(in the rows, 128 means zero)
Each row of numbers belongs to one of the nodes below and depends on some of the facts about them. Some rows are named. Which node is each other row?

Some facts about the nodes:
ζ a <- batak, bratel, bropul, brubri, brulil, bruma, dibes, disir, drekon, drelu, driro, druzun, flefir, flogranon, foduk, foruski, fose, gragra, grebuplur, gribo, gritom, grozik, guskis, klafam, klesak, kuplogok, kuvo, librus, linu, luski, megrem, nalabok, nostuvir, nuful, plagrim, plegrigram, plodor, plozo, pluna, povis, pupli, redri, retrik, ridusa, rofla, sabo, sakul, seske, skaliple, skasam, skilova, sodon, stadri, stekan, stotranuk, sutedruk, tibe, tostas, tremos, trozes, truske, zedro, zive
ζ b <- bobro, bretru, brikuli, dravos, fiflal, grotur, kugi, loseklam, mebel, plasun, pudri, sifi, stiplir, stuplun, stural, suvo, teskes, treklun, tusam, tuzonur, zefak
ζ c <- bozan, dedra, diru, dretim, duni, duvos, feso, flozo, grevon, gruri, kleplam, lisu, maklir, rasam, sapem, sigur, sketol, skilaklem, tivige, toklim, vamor, vupir
ζ e <- brana, dibepluk, digas, dokli, fiplu, gakifo, kitim, movor, rista, vake
ζ g <- brebom, broze, dreflikle, drerotor, kaloflar, katik, tenodro, tizugo
ζ f <- bripel, broloplen, lagal, modros, nedu, nidru, subiskun, toful, travo, trinugron
ζ d <- dreken, fotek, grabrak, griflo, poka, sapli, zamoklok
[batak, brebom, bretru, broloplen, bropul, drekon, drelu, driro, fiplu, foduk, foruski, grabrak, grozik, katik, kuplogok, luski, maklir, plegrigram, retrik, skilaklem, stadri, stuplun, stural, suvo, teskes, tremos, tuzonur] λ 142
[bobro, bozan, brana, brubri, dedra, disir, dretim, fiflal, gragra, griflo, gritom, klesak, linu, lisu, megrem, nalabok, nuful, pluna, rofla, skaliple, sketol, skilova, stotranuk, subiskun, sutedruk, tibe, toful, tostas, travo] λ 131
[bratel, dibes, digas, diru, dokli, dravos, duni, flozo, gakifo, grevon, gribo, grotur, guskis, kitim, klafam, kuvo, lagal, librus, mebel, nostuvir, poka, pudri, pupli, sakul, sapem, sapli, seske, stiplir, toklim, trozes, zefak] λ 932
[brikuli, broze, bruma, dibepluk, dreflikle, duvos, feso, fose, grebuplur, kaloflar, kleplam, modros, nedu, plagrim, plodor, povis, rasam, redri, rista, sabo, sifi, skasam, stekan, trinugron, truske, tusam, vupir] λ 848
[bripel, brulil, dreken, drerotor, druzun, flefir, flogranon, fotek, gruri, kugi, loseklam, movor, nidru, plasun, plozo, ridusa, sigur, sodon, tenodro, tivige, tizugo, treklun, vake, vamor, zamoklok, zedro, zive] λ 80
batak φ grotur, ridusa, vupir, pupli
brana φ librus, sabo, katik
broze φ bruma, bripel, katik, tenodro
brulil φ nedu, maklir, kleplam, kugi
diru φ luski, foruski, bratel
disir φ rista, klafam, linu, gruri, loseklam
dreflikle φ nedu, tuzonur
drerotor φ grotur, povis, gruri, bratel, skasam, sigur
druzun φ ridusa, dreken, maklir, grebuplur
duni φ mebel, fose, stekan, kuplogok, stuplun, redri
feso φ movor, brebom, plodor, plagrim, tremos, grevon, lagal, suvo
flefir φ movor, skaliple, tizugo, fiplu, sapem
flogranon φ foduk, dokli, retrik, dretim, bripel, plasun, drelu
fotek φ toklim, pupli
gakifo φ grotur
gribo φ travo, fose, pupli
gritom φ stotranuk, tremos, pluna, redri
guskis φ drekon, retrik, tibe, ridusa, linu, sapem, bretru
kaloflar φ tivige, dokli, retrik, tusam, flozo
kitim φ nedu, zive, klesak, trozes, brubri, subiskun, redri
lisu φ stekan, foruski, sutedruk, librus
megrem φ drekon, gruri, drelu
modros φ drekon, poka, tremos, vake
nidru φ toklim, kuvo, bozan, nostuvir, plasun
plegrigram φ poka, fiflal, duvos, klesak
rasam φ skilaklem, grotur, trinugron, nuful, griflo
rofla φ skilaklem, trozes, plozo, tenodro
sapli φ trinugron, dibes, brikuli
seske φ broloplen, plagrim, gruri, flozo
sifi φ klafam, skilaklem, fiplu, retrik, driro, dibepluk, skasam
sketol φ linu, bruma, nostuvir, pluna
skilova φ skaliple, fiflal, dreken, dedra, brikuli
sodon φ toklim, sutedruk, subiskun, redri
stadri φ driro, dravos, kleplam, bropul, katik
stiplir φ ridusa, trozes
stural φ drekon, plagrim, kuplogok, bropul, grebuplur
teskes φ poka, bobro, fose, zefak, gragra, sutedruk, pudri, nostuvir
toful φ foduk, digas, nedu, tibe, nalabok, kleplam, pluna
tostas φ tivige, poka, driro, librus
treklun φ tivige, duvos, nostuvir
truske φ tizugo, zive, grabrak, grozik, pluna, plasun
vamor φ drekon, kugi, drelu
zamoklok φ vupir, gruri, plozo, kuvo
zedro φ sakul, fiflal, retrik, subiskun

Known rows:
skaliple: [123  93  98 118 147 156 122 138 153 116 141 127 107 105 159 103 114 128
 112 104 138 118 148 121 101 116  72 109  99 139 109 155 127 109 137 118
 121  99 114 117 159 134 128  96 122 129 153 132 133  98  80]
plozo: [114  90  93 120 152 146 132 121 173 113 131 135 100 109 155 104 116 127
 111 123 133 100 152 116 106 127  81 106  96 144 122 153 138 106 133  87
 130 101 114 126 159 120 136  94 121 130 147 136 134  98  86]
guskis: [113 109 100 112 154 158  98 123 162 108 114 125 119 121 154 124 121 132
 115 140 142 112 144 122 110 111  93  94 127 163 103 127 107 122 108 149
 150 115  97 109 150 107 143 100 115 122 153 132 146  67  86]
librus: [107 106 108 123 152 154 120 128 150 121 123 126  99 105 140 118 125 151
 117 125 126 130 141 137  96 144  77 119 106 150 114 137 131 114 123 113
 131  90 112 109 147 129 133  94 118 115 159 138 121  95  59]
modros: [152 168 167 111 101 158 158 132 100 105 101 146 116 159 133 161 143 116
 162 187 144 138 100 120 193 169 148 140 125  97 134  65  91 135  93 159
 153 175 123 153 110 152 121  89 108 113 124 161 139 128 191]
foduk: [ 76  88  90 121 172 134 122 132 166 107 130 135 108 121 158  99 106 134
  92  97 145 103 154 113 117 112  73 106  89 155 137 153 126 100 158  57
 129 113 141 123 137 113 137  97 130 138 122 122 145  94  89]
fiplu: [ 93  89 116 126 149 140 138 126 122 110 121 144 107 153 152  93 121  98
 134 104 146 113 144 115 121 123  86 128  93 139 144 154 136 106 153  71
 127 137 149 136 135 125 122 105 131 127 114 137 170 124 128]
driro: [ 70  81  98 125 166 138 131 129 173 114 128 133 102 117 156  98 104 129
 104  93 142 104 155 114 108 123  64 109  89 152 138 158 136 101 162  56
 127 114 141 128 137 105 139  96 129 141 124 125 148  99  86]
digas: [136 120 118 118 149 147 114 129  95 106 113 136 114 147 140 123 139 124
 136 150 128 131 126 138 117 136 106 131 115 143 120 122 115 118 117 130
 137 117 128 117 154 144 113 103 119  99 147 153 138 106 102]
vamor: [141 165 157 122 128 119 134 115 104  95 124 131 142 157 140 132 147  74
 145 123 153 102  98 139 154 127 144 126 158 126 136 103  91 101  88 182
 137 141 146 106 111 146 108 108 139 131  88 150 135 124 184]
nalabok: [111 101  90 118 161 145 112 130 150 109 132 132 114 110 152 110 118 136
 103 120 131 114 143 124 111 120  81 106 101 152 113 137 113 110 133 110
 132 105 120 107 157 130 131  97 123 125 148 135 123  85  74]
tizugo: [143 102 138 116  90 157 133 151 145  99 154 154 119 125 143  83 115 118
 154 131 144 106 145 113 125 132  55 108  71 117 110  82 110 119 144  65
 118 171 117 135 178 156 162 117 114  89 133 173  87 147 133]
bropul: [ 68  84  99 128 162 139 130 127 170 113 131 133 105 117 158  98 103 122
 100  90 146 111 153 113 114 121  66 109  84 151 135 153 130 102 156  64
 124 117 135 127 128 109 138  96 130 142 123 120 154  94  89]
zive: [110  97  90 123 151 146 126 127 157 110 141 140 113 109 159 100 117 140
  94 114 132 114 143 121 119 125  75 113  94 138 116 142 123 105 142  93
 125 103 119 121 158 133 126  82 124 130 149 128 126  88  84]
povis: [135 111 101 109 152 163 150 127 195 125 109 117  83 103 153 157 110 159
 114 169 133 126 144 100 148 161 109 118  97 127 133 148 128 137 109 103
 146  94  98 165 134 116 133  76  99 144 173 136 156  81  96]
gritom: [ 89 107  97 122 148 161 111 122 153 110 122 137 119 118 151 110 121 126
 103 118 134 125 139 126 116 112  83 103 112 149 103 124 110 111 129 143
 141 125 105 103 145 117 141  88 123 129 140 121 138  72  86]
loseklam: [162 155 178 117 116 113 151 117  73 100 119 144 131 174 121 122 162  59
 164 146 145 113 108 143 140 157 142 151 139 111 154 104 109  97  90 155
 133 150 151 127 111 162 102 131 142 121  98 180 131 168 204]

Which node is each row?
No name comes twice in this set of rows, the named rows included.
[127 101 142 110  92 165 129 125 175 100 130 160 115 133 137  86 118  96
 176 147 149  82 153 107 112 125  73  93  91 131 108  82 107 123 126  75
 148 199  90 133 170 119 180 127 114  98 126 170 110 134 150] | drerotor
[177 184 174 101 116 134 154 112  88 101  97 134 112 179 126 182 161  98
 162 206 155 126 100 126 189 165 189 141 158  99 155  89  95 130  67 189
 168 160 125 155  88 136 107 109 120 133 115 171 159 133 226] | sifi
[120  98 111 119 152 156 120 126 165 124 124 117  96 107 141 116 123 138
 131 129 134 119 148 128  88 140  78 113 112 151 114 152 136 116 122 118
 131  91 103 119 150 124 138 103 115 116 164 141 133 100  66] | bratel
[100 112 106 121 146 167 113 120 158 120 119 131 101 115 146 117 128 143
 112 133 136 122 147 135  96 121  88 106 125 151 100 133 123 117 121 141
 151 107  93 105 146 108 138  91 123 115 157 127 132  86  78] | gribo
[159 134 129 101 102 174 137 149 159  97 128 149 100 128 145 145 115 168
 142 197 146 117 135 100 176 154 105 102  83 109 117  63  92 146 120  76
 155 178  97 157 152 144 164  97  99  99 151 170 102 116 146] | dreflikle
[131 149 176 119 128 107 144 128  69  99 122 141 122 187 130 115 153  67
 152 116 160 105 111 143 142 136 134 144 138 115 167 113 114  91 122 123
 133 161 170 124  94 148 102 131 150 125  71 164 149 171 211] | bretru
[ 59  91  92 124 158 155 122 119 170 111 124 143 108 128 164  97 109 134
  92  97 152 102 154 116 118  98  82  95 106 152 120 145 124 103 163  87
 148 136 120 119 133  90 144  89 136 144 114 108 154  84 104] | plegrigram
[127 104 104 120 156 152 115 131 157 119 126 120  99 109 143 119 123 149
 116 130 131 120 146 131  98 132  84 110 109 154 112 147 130 117 125 112
 132  88 106 110 153 126 129  99 118 113 163 140 125  96  64] | kuvo
[170 162 159 121 124 129 134 137  87 106 142 118 124 145 142 119 145  89
 150 110 154 113 103 150 132 120 131 130 156 110 128 130 107 102 102 186
 130 116 148  99 118 172  93 112 140 121 101 154 122 149 164] | dedra
[135 145 160 124 141 110 147 133 115 107 135 121 112 156 145 109 131  83
 152  95 165  88 120 140 130 119 130 130 142 124 160 147 123  93 125 118
 134 127 165 116 101 143 105 121 147 135  72 152 140 159 177] | skilaklem
[ 91  89 148 122  91 154 139 154 151 107 146 148 117 131 143  78 104 103
 156  92 160 112 149 114 129 132  39 109  64 121 121  90 115 105 170  48
 115 192 134 137 145 144 170 121 118 105 105 159 116 151 143] | brebom
[192 162 188 111 111 122 138 135  62 112 122 121 114 172 118 128 168  83
 182 152 150 118 109 158 117 152 142 153 155 108 151 119 123 109  87 170
 134 126 139 120 115 171  94 139 137 101 117 189 125 181 181] | grotur

The same nodes again, as new rows of numbers:
Some nodes and their rows:
dretim: [125 148 137 134 133 145 128 165 122 130 146 167 139 127  94 149 112 167
 134 119 119 167 134 124 154 130 143 132 123 185 136 119 169 105  85 113
 107 147 146 133 105 158 115 131]
grevon: [114 126 130 144 140 136 126 190 120 148 137 159 135 129  82 148 120 171
 136 116 126 149 129 120 166 110 149 135 123 166  86 107 174  96 118 127
 124 158 150 131 104 156 115 109]
brebom: [150 143 160 157 146  95 120 102 134 143 120 149 158 172 132 122 151 177
 122 113 143 155 136 133 168 112 167 134 142 145  94 137 147  89  82 117
 113 135 154 143  94 126 119 148]
zive: [148 137 125  87 150  99 113 106 114 160 149 141 130 149 118 103 129 122
 122  94 135  94 114 117 123 130 149 133 137 151 115 117 160  90 113 133
 145 132 137 135 109 108 120 104]
pupli: [146 125 124 106 153  93 109 127 122 150 149 142 139 164 115 103 125 138
 126  95 134 116 110 112 109 129 148 133 131 142 105 132 169  93  95 130
 142 114 137 142 108 108 116 121]
batak: [155 134 132 130 144 106 103 108 137 129 139 132 137 142 129 115 124 156
 124 133 146 127 124 117  85 135 155 135 126 168 144 138 145  93  71 117
 122 111 132 154 114 139 114 128]
gribo: [148 127 127 125 143  99 107 135 125 159 143 128 138 124 118 112 112 144
 127 115 141 116 116 114  93 115 153 134 129 150 130 129 158  91 103 131
 143 115 132 150 117 114 118 122]
toful: [147 155 160  97 128 132 103 205 137 112 131 131 131 133 146 112 124  77
 112  89 134 113 128 146 116 121 140 150 128 187 149 136 164 101 116 108
 139  85 132 183 143 145 114 140]
foduk: [151 142 139 116 141 106 109  83 134 120 143 147 132 172 124  98 135 132
 119 100 133 115 121 124 123 137 156 131 142 159 141 131 155 102  65 113
 124 120 136 137 116 129 116 117]
flefir: [144 132 120 118 148 108 105 127 119 177 140 129 127 124 121 110 126 136
 121 114 149  92 120 123 101 120 154 136 120 160 130 109 146  85 115 131
 142 129 134 146 113 112 122  96]
fiplu: [135 130 160 109 131 126 104 209 150  45 135 146 142 181 142 115 140  73
 126  68 133 106 122 134 124 149 128 145 141 195  93 121 155  96  97 107
 135 115 138 170 125 144 118 146]
dibes: [145 128 122 112 152  96 107 126 122 160 148 139 133 171 116 108 133 125
 125 110 140 116 113 115  95 132 154 136 122 151  93 129 162  90  93 128
 138 116 138 145 109 119 117 112]
plasun: [146 148 124  77 171 103 114 111 107 187 143 148 132 139 104 114 123 141
 116  93 139 119 115 119 161 119 156 133 133 149 127 120 182  95 111 138
 127 124 141 135  99 118 119 105]
guskis: [147 131 121 129 145 111 103 129 125 176 141 127 128 129 121 119 122 135
 123 116 142 110 115 126  90 116 162 134 125 160 136 114 152  91  98 123
 138 121 132 149 122 108 122 101]
zefak: [146 138 130 107 160  96 115 127 117 174 138 143 138 128 103 115 117 160
 123 111 134 137 119 113 144 107 161 134 135 138 125 140 183  97 105 139
 133 111 141 140 108 127 113 125]
vake: [130 123 148  91 135 122 106 228 133  86 136 140 142 139 131 113 130  78
 126  44 135  79 117 134 136 130 122 144 141 178  91 101 159  86 144 128
 158 129 136 163 124 102 123 133]
gakifo: [132 120 138 106 138 120  99 251 139  98 142 132 141 158 132 129 123  68
 132  71 140 111 111 132  98 135 127 145 130 193  87 114 159  87 125 120
 149 111 134 179 126 109 121 147]

Which node is each row?
No name comes twice in this set of rows, the named rows included.
[127 141 138 146 129 139 126 180 126 126 142 154 149  89  93 149  95 193
 141 144 122 171 141 117 131 116 143 134 123 181 155 126 164 101  96 121
 114 141 143 143 107 161 110 146] | lisu
[154 147 141 133 146 105 111 108 131 143 130 134 139  99 117 117 109 182
 120 144 140 140 135 116 126 109 163 136 135 156 174 151 163 100  88 128
 117 109 137 151 113 162 110 136] | teskes
[151 144 148 116 152 100 115  99 129 132 133 145 141 139 112 102 123 172
 119 126 137 141 133 114 149 118 161 136 135 145 141 150 174 101  80 128
 117 112 143 141 107 158 110 131] | stuplun
[145 150 167  77 138 115 108 194 134  82 136 145 138 175 140  96 134  74
 115  71 126 115 127 134 130 137 129 150 132 171 111 150 183 103 115 116
 144  81 137 177 133 151 109 151] | subiskun
[149 147 134 113 158  91 122 111 111 192 135 148 155 162 125 132 144 143
 123  89 145 142 121 131 161 114 157 132 140 149  87 122 157  81 125 130
 126 147 153 139  89  89 128 137] | tizugo
[144 132 123  88 158 100 110 117 116 162 148 145 132 160 116 102 135 125
 121  87 140  95 110 117 117 134 146 133 128 152 103 117 165  89 104 132
 140 129 138 140 102 105 120 105] | ridusa
[121 138 116 118 149 147 123 192 113 165 141 150 130  84  90 158 104 166
 134 122 135 138 128 122 156 117 148 133 125 187 134  94 166  92 133 131
 118 167 144 136 104 140 122 110] | vamor
[150 142 150 132 125 103 113  98 130 132 141 148 140 159 123  92 133 146
 123 113 128 119 129 120 102 128 147 135 129 144 132 132 151  98  75 117
 137 113 135 143 115 127 113 122] | stotranuk
[142 140 162 103 146 126  96 223 127 120 115 138 127 135 142  99 119  60
 113  88 141  89 135 134 129 115 131 151 142 175 163 117 163  93 124 131
 147  96 135 190 125 146 114 131] | modros
[140 131 138 113 121 124 108 239 136 100 142 126 136 125 139 129 120  66
 132  84 132 106 117 134  90 121 130 146 140 193 101 118 152  89 146 122
 152 119 130 172 143 121 127 140] | kitim

Now the same nodes, written a new way:
Some rows with their names:
vake: [136 126 126 160 110 106 165 118 125 128 136 111 133 128 120 174 141 161
 125 181 122 149 148 145 121 126 122 126 141 153 133]
nostuvir: [123 108 133 124 114 139  98 130 132 125 124 131 126 136 140  94 130  93
 124 119 128 152  83  98 145 125 123 116 130 122 126]
sketol: [146 154 183 128 148 148 122 129 132 112 125 142 142 120 165 151 135  90
 132  99 140  89 152 166 122 123 128 140 125 137 102]
linu: [116 114 153 122 140 129 137 138 127 152 118 138 140 138 140  95 123  95
 126 124 120 138 109 115 128 117 150 119 132 122 133]
teskes: [141 137  46 130 114 151 167 119 131 139 122 136 127 123  84 108 130 139
 118 119 116 138 109  99 134 151 112  99 130 124 149]
sutedruk: [120 117 149 122 139 130 137 137 130 145 120 144 139 136 138 105 126  89
 119 124 121 137 107 115 132 123 148 112 132 119 129]
stadri: [125 120 119 119 125 110 127 126 124 158 112 122 122 118 142  98 124 116
 127 101 118 136  95 106 143 122 130 120 137 128 117]
zedro: [118 121 123 124 124 111 119 134 132 163 125 127 126 116 144 122 125 146
 118 123 120 118 122 124 139 128 148 118 126 118 122]
retrik: [124 114 126 118 120 114 138 126 121 144 115 124 122 123 140  92 123 113
 125 126 119 139  86 114 142 117 126 122 142 124 124]
stiplir: [113 132  46 129 140 141 137 116 141 133 144 104 124 134  88 108 120 153
 137  67 119 141 128  63 118 147 117 106 117 121 142]
tostas: [122 115 141 120 119 133 129 142 129 178 101 144 133 132 141 116 135  76
 123  94 123 133  87  94 134 130 163 108 129 135 118]
drerotor: [145 128 127 123 135 164 149 130 128 135 131 127 123 120  99 145 139 108
 140 126 154  85 142 158 119 118 136 151 127 125 122]
sapli: [133 128 110 115 134 155 111 129 138 125 122 138 115 136 101 113 130  97
 147 100 152 132 114  92 124 129 110 128 115 132 129]
griflo: [127 161 113 109 140 128 147 130 128 110 124 144 131 133 105 139 120 134
 130 109 128  97 161 129 110 151 132 131 113 122 139]
tremos: [130 107 129 122 128 120 136 125 126 140 114 129 125 124 140  83 122 106
 123 147 119 146  92 122 142 113 120 120 142 119 131]
stekan: [116 115 136 128 119 124 101 135 124 140 133 130 129 132 141 112 125 143
 113 148 124 128 121 126 141 128 156 122 124 114 133]
suvo: [133 115  63 130 128 136 173 119 130 145 116 126 119 135  73  87 124 122
 133 144 124 148  95  88 132 129 111 109 137 126 157]

Which node is each row?
No name comes twice in this set of rows, the named rows included.
[136 109  72 137 111 156 158 134 135 185 114 143 121 133  75 109 140 115
 126 156 136 140 104  71 137 132 143  98 126 132 150] | treklun
[139 101 135 161 120 118 168 119 129 142 129 115 128 132 114 162 143 135
 133 178 134 157 135 136 124 110 124 123 146 155 137] | movor

Now the same nodes, written a new way:
Named rows:
retrik: [ 88 143 161  83 128 129 131 170 149  94 149 125 141 165 118]
sakul: [ 96 127 188  91 123 159 146 166 170  77 120 103 110 153 137]
dreken: [ 27  74 157  57 147  99 120 154 146 110 171 139  98 157 114]
driro: [ 91 141 160  82 128 130 130 168 146  90 148 126 142 165 118]
druzun: [ 82 140 151  89 119 119 120 185 143  91 147 120 133 169 126]
skaliple: [103 128 163 100 112 162 113 136 158  77 148 143 153 130 121]
tremos: [ 90 142 166  87 128 125 124 167 153  90 148 130 146 170 115]
sifi: [112  86 164  99 161 155  93 162 150  99 124  73 145 165 133]
nostuvir: [ 97 127 190  94 127 158 148 168 166  76 114 107 113 154 133]
nalabok: [106 138 157  97 121 166 121 135 152  83 138 144 147 126 124]
bretru: [113  98 153  76 176 138  89 153 148 101 143  88 165 171 129]
stuplun: [120  93 157  79 180 131  95 158 142  90 144  98 166 175 125]
kuplogok: [ 92 142 164  83 131 126 128 171 147  85 149 131 142 169 116]
lisu: [ 96  99 152  93 139 144  95 150 146  81 131 140 144 120 113]
modros: [ 39  95 163 105  96 103 156 154 159 104 131 147  73 141 115]
sabo: [ 93 135 176  93 127 153 147 168 153  92 124 118 128 160 121]
gakifo: [ 95 116 170 119  88 131 159 159 168  87 102  86 114 145 138]

Name these rows:
No name comes twice in this set of rows, the named rows included.
[ 79  96 182  81 140 142 129 179 155  91  98  95 116 144 115] | diru
[ 29  47 180  78 126 134 123 158 166  85 147 106  67 135 127] | sapli
[ 99 126 151 109 106 157 104 148 154  73 146 137 144 125 123] | skilova
[ 87 142 165  80 128 122 139 170 135  92 137 123 153 164 108] | foruski
[109  95 147  90 172 130  79 165 143  96 140  85 157 171 133] | stural
[ 33  77 157  60 153 104 123 144 144 110 162 143  96 150 113] | grabrak
[ 36 108 156  81 105  83 158 147 152 111 150 153 101 148 104] | broloplen
[ 40 111 150  75 105  80 164 157 150 114 153 154  96 148 110] | bripel
[ 85 143 168  78 123 119 147 171 133 100 129 119 159 164 102] | luski
[101 124 161  95 106 160 119 138 155  77 152 131 159 124 114] | nuful

